Below are the code and all the weights of a small trained network. Each question names an input and a class and asks about switching units off, where a switched-off unit gives its printed mean instead of its output.

import numpy as np


def w(rows, s, z=0):
    codes = np.array(rows[::2]) - 128.0
    scale = np.full(codes.shape[1], s)
    scale[-1] = z or s
    return codes * scale


def norm(h):
    return h / np.sqrt((h * h).mean(-1, keepdims=True) + 1e-5)


def f(y):
    return y / 2 * (1 + np.tanh(0.7978845608 * (y + 0.044715 * y**3)))


def log_softmax(a):
    a = a - a.max(-1, keepdims=True)
    return a - np.log(np.exp(a).sum(-1, keepdims=True))


def net(x, mask):
    res = np.array(x, float).reshape(1, 5) / 4 @ E
    u = 0
    for l in range(2):
        y = f(norm(res) @ A[l][:, :-1].T + A[l][:, -1])
        res = res + np.where(mask[u : u + 13], y, B[l][:, -1]) @ B[l][:, :-1]
        u += 13
    return log_softmax(norm(res)[-1] @ U[:, :-1].T + U[:, -1])


A, B = {}, {}
E = w([
[86,115,113,126,128,112,110,220,88,102,240],'x0',
[99,125,189,34,102,41,128,115,203,27,184],'x1',
[113,120,130,140,103,114,159,88,113,139,144],'x2',
[118,254,148,166,67,193,109,92,193,113,186],'x3',
[30,177,76,132,104,123,130,126,127,67,24],'x4',
],0.0034)
A[0] = w([
[147,156,40,68,99,95,151,185,52,113,223,68],'0.n0',
[83,124,238,2,60,77,130,131,204,41,152,34],'0.n1',
[200,90,197,76,166,154,137,116,79,186,198,61],'0.n2',
[135,147,30,148,112,76,103,159,80,124,201,90],'0.n3',
[75,84,134,124,100,152,103,228,99,106,181,84],'0.n4',
[174,145,153,79,159,180,165,30,168,137,66,16],'0.n5',
[119,205,185,116,77,170,53,118,109,119,128,84],'0.n6',
[226,84,192,162,134,90,121,58,179,143,7,2],'0.n7',
[14,145,62,96,142,141,130,118,104,104,59,26],'0.n8',
[205,208,155,131,186,94,212,79,154,98,55,44],'0.n9',
[155,71,76,133,147,104,209,176,49,125,93,130],'0.n10',
[103,33,114,79,183,69,110,119,43,125,88,85],'0.n11',
[119,97,132,96,114,91,192,118,134,133,132,37],'0.n12',
],0.0036,0.0025)
B[0] = w([
[116,137,34,73,83,138,108,58,188,167,101,163],'0.n0',
[110,232,182,115,252,39,63,57,127,122,94,252],'0.n1',
[70,82,134,100,183,226,232,104,224,141,126,167],'0.n2',
[187,163,76,109,79,142,90,115,96,178,118,150],'0.n3',
[149,138,37,83,35,89,157,7,82,182,134,171],'0.n4',
[177,116,22,105,98,146,45,121,123,119,162,152],'0.n5',
[158,126,190,138,54,136,220,88,98,75,147,154],'0.n6',
[150,135,48,71,28,125,74,108,119,151,147,161],'0.n7',
[136,66,77,169,202,174,208,127,240,168,190,165],'0.n8',
[198,109,27,100,78,120,150,97,115,184,160,149],'0.n9',
[129,166,194,162,131,96,93,200,102,91,119,173],'0.n10',
[178,105,182,154,30,112,160,170,146,32,139,177],'0.n11',
[131,148,121,57,172,139,73,188,123,65,116,113],'0.n12',
],0.0041,0.0033)
A[1] = w([
[114,25,168,99,101,95,127,202,76,80,85,42],'1.n0',
[166,99,200,68,176,224,168,117,202,176,235,11],'1.n1',
[106,177,139,238,146,206,89,126,26,191,103,94],'1.n2',
[2,169,54,132,100,153,138,130,201,56,69,62],'1.n3',
[122,235,197,150,52,159,111,145,173,93,183,4],'1.n4',
[169,220,154,159,44,159,175,109,152,72,138,84],'1.n5',
[99,220,172,243,92,216,106,126,130,147,183,60],'1.n6',
[21,148,60,84,145,130,106,204,43,96,248,62],'1.n7',
[91,192,127,156,88,197,79,144,166,92,151,97],'1.n8',
[112,164,133,198,131,173,139,210,46,185,108,132],'1.n9',
[155,110,85,67,73,118,108,66,171,137,32,66],'1.n10',
[71,121,2,83,79,101,84,101,86,180,191,77],'1.n11',
[4,150,38,172,162,114,207,188,154,90,93,13],'1.n12',
],0.0049,0.0026)
B[1] = w([
[176,151,50,204,64,99,204,171,3,63,76,179],'1.n0',
[48,81,133,205,144,244,148,165,155,203,115,214],'1.n1',
[66,210,216,70,177,23,84,92,176,25,196,240],'1.n2',
[138,43,196,161,186,238,147,157,159,247,222,252],'1.n3',
[153,79,66,148,110,93,154,188,38,85,35,196],'1.n4',
[180,64,68,123,156,104,89,206,53,122,84,213],'1.n5',
[164,76,110,116,119,49,179,194,90,58,49,243],'1.n6',
[198,191,76,91,80,234,50,37,155,226,82,202],'1.n7',
[143,63,98,159,60,93,193,117,60,154,135,188],'1.n8',
[83,182,147,32,130,59,84,39,192,83,154,217],'1.n9',
[139,174,73,90,52,212,61,140,67,216,195,202],'1.n10',
[209,159,87,88,102,224,33,87,138,179,38,211],'1.n11',
[149,39,199,184,170,228,186,155,202,213,187,191],'1.n12',
],0.0051,0.003)
U = w([
[33,234,207,43,220,9,58,48,198,33,177,250],'0',
[206,55,48,194,60,43,212,229,23,35,42,39],'1',
[205,173,1,35,37,219,15,45,141,229,127,90],'2',
[43,13,206,205,225,238,211,174,236,219,210,81],'3',
],0.0083,0.0018)

Each question gives the input, the list of numbers given to net, and the class t.
The units are the neurons (one row each of A and B). Each row of codes is followed by its name. A weight is (code - 128) times the scale printed after its matrix; where a second scale follows, it is the last column's (A, B and U).
mask holds one flag per neuron, layer by layer. A switched-off neuron (its flag False) gives its mean, the last column of its row in B, instead of its output. The means were averaged over made-up inputs and are rounded, as every weight is.
A unit's drop is (log p(t) with every unit on - log p(t) with that unit switched off) / (log p(t) with every unit on - log p(t) with every unit switched off).
The circuit of an input: a set's keep is (log p(t) with only the set's units on - log p(t) with every unit switched off) / (log p(t) with every unit on - log p(t) with every unit switched off). Starting from the 12 units with the biggest drops (on a tie, the unit counted first), units are removed one at a time, each time the one whose removal leaves the highest keep (on an exact tie, the one counted first), for as long as the keep stays at least 0.8.
circuit, biggest first: the units of the circuit, biggest drop first
most important unit: the unit with the biggest drop
top k neurons in layer l: the k neurons of layer l with the biggest drops, biggest first
drop of u: that unit's drop, to one decimal
input [7,2,-5,-5,-5], class 2: most important unit	1.n7
input [6,-8,8,-5,-8], class 0: top 2 neurons in layer 1	[1.n9, 1.n2]
input [-4,-5,-5,-5,6], class 3: circuit, biggest first	[0.n8, 1.n12]
input [6,-6,-1,-6,7], class 3: top 2 neurons in layer 0	[0.n8, 0.n1]
input [3,1,8,3,-4], class 3: top 2 neurons in layer 0	[0.n2, 0.n11]
input [-5,2,-8,-3,-6], class 3: top 3 neurons in layer 0	[0.n2, 0.n4, 0.n0]
input [-2,7,7,7,8], class 3: top 2 neurons in layer 1	[1.n3, 1.n2]
input [-1,3,0,-5,6], class 3: top 2 neurons in layer 1	[1.n12, 1.n3]
input [-3,-8,-6,-7,-4], class 0: top 2 neurons in layer 1	[1.n9, 1.n2]
input [8,3,5,-3,-8], class 2: top 2 neurons in layer 1	[1.n7, 1.n11]
input [-3,-7,-3,-1,-7], class 0: top 4 neurons in layer 1	[1.n2, 1.n9, 1.n3, 1.n12]
input [-5,-2,8,5,5], class 1: top 2 neurons in layer 0	[0.n4, 0.n0]
input [8,2,-6,3,8], class 2: top 3 neurons in layer 1	[1.n7, 1.n11, 1.n1]
input [-2,4,-7,1,-8], class 3: circuit, biggest first	[1.n1]
input [5,-7,-1,6,2], class 0: top 2 neurons in layer 1	[1.n2, 1.n9]
input [-5,-7,-3,2,-8], class 3: top 2 neurons in layer 0	[0.n2, 0.n1]
input [-5,-6,-5,2,1], class 0: drop of 1.n2	0.5
input [1,-3,2,4,-6], class 3: drop of 0.n7	0.0
input [7,-7,5,-4,-1], class 0: drop of 0.n10	0.2
input [8,-4,3,-6,-6], class 2: drop of 1.n7	0.1
input [4,0,-5,3,-6], class 3: most important unit	1.n1
